Below are the code and all the weights of a small trained network. Each question names an input and a class and asks about switching units off, where a switched-off unit gives its printed mean instead of its output.

import numpy as np


def w(rows, s, z=0):
    codes = np.array(rows[::2]) - 128.0
    scale = np.full(codes.shape[1], s)
    scale[-1] = z or s
    return codes * scale


def f(y):
    return y / 2 * (1 + np.tanh(0.7978845608 * (y + 0.044715 * y**3)))


def log_softmax(a):
    a = a - a.max(-1, keepdims=True)
    return a - np.log(np.exp(a).sum(-1, keepdims=True))


def net(x, mask):
    res = np.array(x, float).reshape(1, 8) / 4 @ E
    y = f(res @ A[0][:, :-1].T + A[0][:, -1])
    res = res + np.where(mask, y, B[0][:, -1]) @ B[0][:, :-1]
    return log_softmax(res[-1] @ U[:, :-1].T + U[:, -1])


A, B = {}, {}
E = w([
[121,22,96,146,92,183],'x0',
[167,178,47,171,207,157],'x1',
[95,117,84,234,233,210],'x2',
[63,119,80,53,119,199],'x3',
[129,147,99,137,98,193],'x4',
[56,175,163,163,129,139],'x5',
[218,168,255,130,220,201],'x6',
[164,189,180,166,70,156],'x7',
],0.0072)
A[0] = w([
[92,163,116,165,213,167,151],'neuron 0',
[123,89,160,132,148,113,95],'neuron 1',
[113,106,166,153,110,134,81],'neuron 2',
[125,195,207,91,65,75,130],'neuron 3',
[87,119,50,197,80,86,117],'neuron 4',
[102,162,119,135,187,145,119],'neuron 5',
[148,137,125,130,128,170,73],'neuron 6',
[111,109,127,135,136,125,73],'neuron 7',
[128,115,112,128,86,145,4],'neuron 8',
[139,106,114,147,124,160,110],'neuron 9',
[134,74,113,118,176,66,105],'neuron 10',
[126,174,178,106,81,96,108],'neuron 11',
[108,153,143,106,97,155,71],'neuron 12',
[5,121,141,61,87,190,125],'neuron 13',
[116,156,110,161,187,156,58],'neuron 14',
[57,187,180,119,192,54,128],'neuron 15',
[110,142,166,127,113,107,129],'neuron 16',
[128,118,121,120,146,146,102],'neuron 17',
[88,157,139,128,175,95,90],'neuron 18',
[96,128,101,154,118,114,128],'neuron 19',
[136,143,136,105,136,103,120],'neuron 20',
[144,121,120,172,131,117,18],'neuron 21',
[153,134,80,137,99,160,12],'neuron 22',
[62,67,241,166,115,144,108],'neuron 23',
[150,155,135,113,144,200,188],'neuron 24',
[117,114,121,124,138,130,139],'neuron 25',
[157,155,134,123,135,217,144],'neuron 26',
[110,97,93,138,154,121,87],'neuron 27',
[136,147,132,128,142,155,74],'neuron 28',
[158,124,120,144,122,109,83],'neuron 29',
],0.018,0.0038)
B[0] = w([
[139,139,154,121,154,204,242],'neuron 0',
[137,147,158,124,135,101,145],'neuron 1',
[145,121,169,104,144,152,145],'neuron 2',
[207,163,136,127,88,70,248],'neuron 3',
[130,187,24,100,54,156,230],'neuron 4',
[124,138,121,143,156,172,187],'neuron 5',
[144,87,104,177,138,126,153],'neuron 6',
[131,76,113,136,110,138,133],'neuron 7',
[112,125,94,123,133,127,143],'neuron 8',
[122,167,167,105,149,106,155],'neuron 9',
[123,128,158,119,136,33,179],'neuron 10',
[177,101,119,146,92,111,202],'neuron 11',
[104,114,105,139,124,91,148],'neuron 12',
[3,117,104,60,109,83,232],'neuron 13',
[127,117,150,122,104,207,202],'neuron 14',
[52,120,129,122,222,83,194],'neuron 15',
[127,81,148,152,119,128,159],'neuron 16',
[121,145,140,158,127,101,142],'neuron 17',
[102,103,104,158,158,146,152],'neuron 18',
[130,124,101,101,106,138,163],'neuron 19',
[126,111,126,183,101,115,146],'neuron 20',
[121,115,103,95,119,155,141],'neuron 21',
[126,141,147,136,147,153,148],'neuron 22',
[172,115,252,133,150,181,199],'neuron 23',
[169,138,106,177,185,108,203],'neuron 24',
[125,148,130,121,126,104,140],'neuron 25',
[186,158,117,167,182,102,209],'neuron 26',
[112,120,128,116,88,101,170],'neuron 27',
[142,80,92,177,125,152,150],'neuron 28',
[117,154,157,85,122,143,139],'neuron 29',
],0.029,0.014)
U = w([
[116,3,103,165,89,147,13],'0',
[18,139,74,26,114,170,156],'1',
[220,162,110,130,110,174,3],'2',
[203,100,197,70,23,30,153],'3',
[153,119,212,141,247,192,215],'4',
[129,114,125,108,154,29,209],'5',
],0.0069,0.0027)

Each question gives the input, the list of numbers given to net, and the class t.
The units are the neurons (one row each of A and B). Each row of codes is followed by its name. A weight is (code - 128) times the scale printed after its matrix; where a second scale follows, it is the last column's (A, B and U).
mask holds one flag per neuron, in row order. A switched-off neuron (its flag False) gives its mean, the last column of its row in B, instead of its output. The means were averaged over made-up inputs and are rounded, as every weight is.
A unit's drop is (log p(t) with every unit on - log p(t) with that unit switched off) / (log p(t) with every unit on - log p(t) with every unit switched off).
The circuit of an input: a set's keep is (log p(t) with only the set's units on - log p(t) with every unit switched off) / (log p(t) with every unit on - log p(t) with every unit switched off). Starting from the 12 units with the biggest drops (on a tie, the unit counted first), units are removed one at a time, each time the one whose removal leaves the highest keep (on an exact tie, the one counted first), for as long as the keep stays at least 0.8.
units of the circuit, in order: the units of the circuit, biggest drop first
most important unit: the unit with the biggest drop
top k neurons: the k neurons with the biggest drops, biggest first
drop when u is switched off: that unit's drop, to one decimal
input [3,0,-5,-7,4,-3,-8,7], class 2: top 3 neurons	[neuron 4; neuron 13; neuron 10]
input [6,-1,0,6,3,7,3,7], class 4: units of the circuit, in order	[neuron 23]
input [5,7,-7,0,0,-2,7,-8], class 5: top 3 neurons	[neuron 0; neuron 23; neuron 3]
input [3,-6,-1,3,3,2,7,8], class 3: top 3 neurons	[neuron 3; neuron 0; neuron 11]
input [7,-8,8,-7,-8,2,-4,8], class 4: top 2 neurons	[neuron 23; neuron 3]
input [1,-2,-3,-8,6,4,5,-3], class 3: top 2 neurons	[neuron 0; neuron 3]
input [2,7,2,3,-8,-8,-1,-5], class 3: top 3 neurons	[neuron 10; neuron 13; neuron 15]
input [6,-8,8,-2,-1,1,-1,2], class 4: top 2 neurons	[neuron 23; neuron 3]
input [0,3,-4,-3,0,-4,-6,-2], class 1: top 2 neurons	[neuron 3; neuron 4]
input [3,-7,0,0,8,-4,2,-2], class 4: top 3 neurons	[neuron 4; neuron 23; neuron 3]
input [6,7,-7,7,8,4,6,2], class 4: top 2 neurons	[neuron 3; neuron 4]
input [-3,7,-8,6,0,-8,1,-7], class 3: top 2 neurons	[neuron 15; neuron 13]
input [-4,-6,-2,7,4,-6,4,-7], class 1: top 2 neurons	[neuron 13; neuron 3]
input [5,7,-8,-5,-2,8,-8,-3], class 1: most important unit	neuron 4
input [2,7,5,-1,-2,6,-1,-6], class 1: top 3 neurons	[neuron 4; neuron 23; neuron 27]
input [-2,6,-1,-4,0,2,0,6], class 4: drop when neuron 4 is switched off	2.9
input [-6,8,1,-5,-3,-8,-3,6], class 1: drop when neuron 23 is switched off	0.4
input [-3,8,1,-4,-4,-3,-1,5], class 4: drop when neuron 13 is switched off	0.9
